Here is a tiny trained network, its code and every weight. The questions are about switching its units off for an input and a target symbol, where a switched-off unit gives its printed mean instead of its output.

import numpy as np


def w(rows, s, z=0):
    codes = np.array(rows[::2]) - 128.0
    scale = np.full(codes.shape[1], s)
    scale[-1] = z or s
    return codes * scale


def norm(h):
    return h / np.sqrt((h * h).mean(-1, keepdims=True) + 1e-5)


def f(y):
    return y / 2 * (1 + np.tanh(0.7978845608 * (y + 0.044715 * y**3)))


def softmax(a):
    e = np.exp(a - a.max(-1, keepdims=True))
    return e / e.sum(-1, keepdims=True)


def log_softmax(a):
    a = a - a.max(-1, keepdims=True)
    return a - np.log(np.exp(a).sum(-1, keepdims=True))


def net(x, mask):
    ids = ['βδθσψω'.index(c) for c in x.split()]
    T = len(ids)
    res = E[ids] + P[:T]
    u = 0
    for l in range(2):
        r = norm(res)
        for j in range(2):
            rows = slice(2 * j, 2 * j + 2)
            q, k, v = (r @ M[l][rows].T for M in (Q, K, V))
            z = softmax(np.where(np.tri(T) > 0, q @ k.T / 2**0.5, -1e9)) @ v
            o = O[l][rows]
            res = res + np.where(mask[u + j], z, o[:, -1]) @ o[:, :-1]
        u += 2
        y = f(norm(res) @ A[l][:, :-1].T + A[l][:, -1])
        res = res + np.where(mask[u : u + 4], y, B[l][:, -1]) @ B[l][:, :-1]
        u += 4
    return log_softmax(norm(res)[-1] @ U[:, :-1].T + U[:, -1])


Q, K, V, O, A, B = {}, {}, {}, {}, {}, {}
E = w([
[90,32,196,166,156],'β',
[106,54,155,152,64],'δ',
[210,140,140,216,151],'θ',
[59,2,176,119,119],'σ',
[99,42,157,59,255],'ψ',
[193,80,31,77,136],'ω',
],0.0036)
P = w([
[160,70,122,157,129],'0',
[118,154,144,116,114],'1',
[121,81,57,98,7],'2',
[98,151,110,132,128],'3',
[143,74,142,114,139],'4',
[100,168,130,116,119],'5',
[149,159,190,89,120],'6',
[102,143,137,121,106],'7',
[178,131,158,137,150],'8',
[107,164,125,124,114],'9',
],0.017)
Q[0] = w([
[254,88,172,165,202],'0.h0',
[127,62,86,180,184],'0.h0',
[206,36,83,217,198],'0.h1',
[236,137,198,86,168],'0.h1',
],0.035)
K[0] = w([
[39,252,136,88,123],'0.h0',
[166,167,207,59,105],'0.h0',
[148,243,236,37,103],'0.h1',
[16,181,78,149,139],'0.h1',
],0.032)
V[0] = w([
[114,90,83,59,126],'0.h0',
[191,176,90,141,149],'0.h0',
[135,148,94,177,2],'0.h1',
[127,156,141,202,137],'0.h1',
],0.032)
O[0] = w([
[215,139,99,97,177,145],'0.h0',
[51,68,91,89,160,3],'0.h0',
[90,2,210,67,71,165],'0.h1',
[80,106,127,189,99,134],'0.h1',
],0.015,0.012)
A[0] = w([
[29,188,124,97,177,6],'0.n0',
[102,156,82,98,201,34],'0.n1',
[148,57,78,2,216,48],'0.n2',
[76,161,210,94,129,121],'0.n3',
],0.025,0.0025)
B[0] = w([
[174,112,199,96,94,138],'0.n0',
[186,140,64,146,148,178],'0.n1',
[86,82,149,38,252,204],'0.n2',
[173,165,89,130,135,254],'0.n3',
],0.03,0.0073)
Q[1] = w([
[173,61,234,115,141],'1.h0',
[253,163,5,191,177],'1.h0',
[92,192,194,209,188],'1.h1',
[117,175,134,79,222],'1.h1',
],0.026)
K[1] = w([
[88,141,103,28,83],'1.h0',
[225,205,194,208,99],'1.h0',
[120,253,176,149,72],'1.h1',
[110,183,82,26,124],'1.h1',
],0.031)
V[1] = w([
[117,238,153,119,105],'1.h0',
[174,185,108,96,126],'1.h0',
[143,21,141,199,165],'1.h1',
[169,6,63,110,175],'1.h1',
],0.017)
O[1] = w([
[62,231,185,20,148,220],'1.h0',
[97,194,173,142,149,255],'1.h0',
[123,210,217,36,186,233],'1.h1',
[254,207,196,183,67,81],'1.h1',
],0.008,0.0054)
A[1] = w([
[168,41,189,85,113,3],'1.n0',
[192,132,177,117,120,64],'1.n1',
[73,164,111,133,155,185],'1.n2',
[22,4,83,190,119,114],'1.n3',
],0.032,0.0034)
B[1] = w([
[187,85,129,182,115,237],'1.n0',
[96,154,142,90,110,255],'1.n1',
[101,102,151,170,141,184],'1.n2',
[57,114,2,72,67,185],'1.n3',
],0.04,0.017)
U = w([
[165,57,112,35,223,129],'β',
[110,235,197,31,74,43],'δ',
[249,79,169,157,45,183],'θ',
[25,147,191,236,129,46],'σ',
[68,84,2,102,59,248],'ψ',
[207,224,28,184,165,139],'ω',
],0.0093,0.0012)

Each question gives the input, a string of symbols that net reads in full, and the target symbol t.
The units are the heads (2 rows each of Q, K, V and O) and the neurons (one row each of A and B). Each row of codes is followed by its name. A weight is (code - 128) times the scale printed after its matrix; where a second scale follows, it is the last column's (O, A, B and U).
mask holds one flag per unit, layer by layer, with each layer's heads first. A switched-off unit (its flag False) gives its mean, the last column of its rows in O or B, instead of its output. The means were averaged over made-up inputs and are rounded, as every weight is.
A unit's drop is (log p(t) with every unit on - log p(t) with that unit switched off) / (log p(t) with every unit on - log p(t) with every unit switched off).
The circuit of an input: a set's keep is (log p(t) with only the set's units on - log p(t) with every unit switched off) / (log p(t) with every unit on - log p(t) with every unit switched off). Starting from all 12 units, units are removed one at a time, each time the one whose removal leaves the highest keep (on an exact tie, the one counted first), for as long as the keep stays at least 0.8.
circuit, biggest first: the units of the circuit, biggest drop first
most important unit: the unit with the biggest drop
heads that matter: for each layer, one digit per head in row order, 1 if its drop is at least 0.15 and else 0, layers parted by /
drop when u is switched off: that unit's drop, to one decimal
input δ β δ δ δ θ, target δ: most important unit => 0.h1
input ψ δ δ β δ ω δ, target σ: heads that matter => 01 / 11
input δ δ β, target θ: heads that matter => 00 / 01
input δ ψ ψ δ σ δ, target δ: heads that matter => 00 / 00
input ω β δ σ θ σ δ β, target β: circuit, biggest first => (0.h0 0.n2)
input σ σ θ θ σ δ δ β δ σ, target σ: heads that matter => 10 / 11
input δ ψ δ σ θ ψ ψ, target δ: heads that matter => 00 / 00
input δ β ω, target θ: heads that matter => 01 / 01
input δ ω σ ψ ω, target β: heads that matter => 00 / 00
input θ δ δ β, target θ: circuit, biggest first => (0.h0 0.n0 1.n0)
input σ δ ψ δ σ ω β β σ, target β: circuit, biggest first => (0.n2 0.h0)
input ω δ δ θ δ ω β δ ψ, target β: circuit, biggest first => (0.n2 0.h0)
input σ δ δ σ δ ψ ψ β, target σ: heads that matter => 00 / 11
input σ β ψ σ σ δ, target σ: most important unit => 0.h0
input δ δ σ ψ ω, target θ: heads that matter => 01 / 00
input θ δ θ θ σ ω δ ω δ, target β: circuit, biggest first => (0.h0 0.n2)
input δ β ω ψ, target δ: heads that matter => 01 / 00
input σ σ ψ ω ω, target δ: heads that matter => 10 / 00
input σ σ θ θ, target σ: heads that matter => 00 / 01
input δ ψ δ ω, target δ: most important unit => 0.n3
input δ δ δ β δ δ θ σ θ, target θ: drop when 1.n0 is switched off => 0.7
input δ ψ δ σ θ, target ω: drop when 0.h1 is switched off => 1.2
input ψ β ψ, target ω: drop when 0.h1 is switched off => 0.9
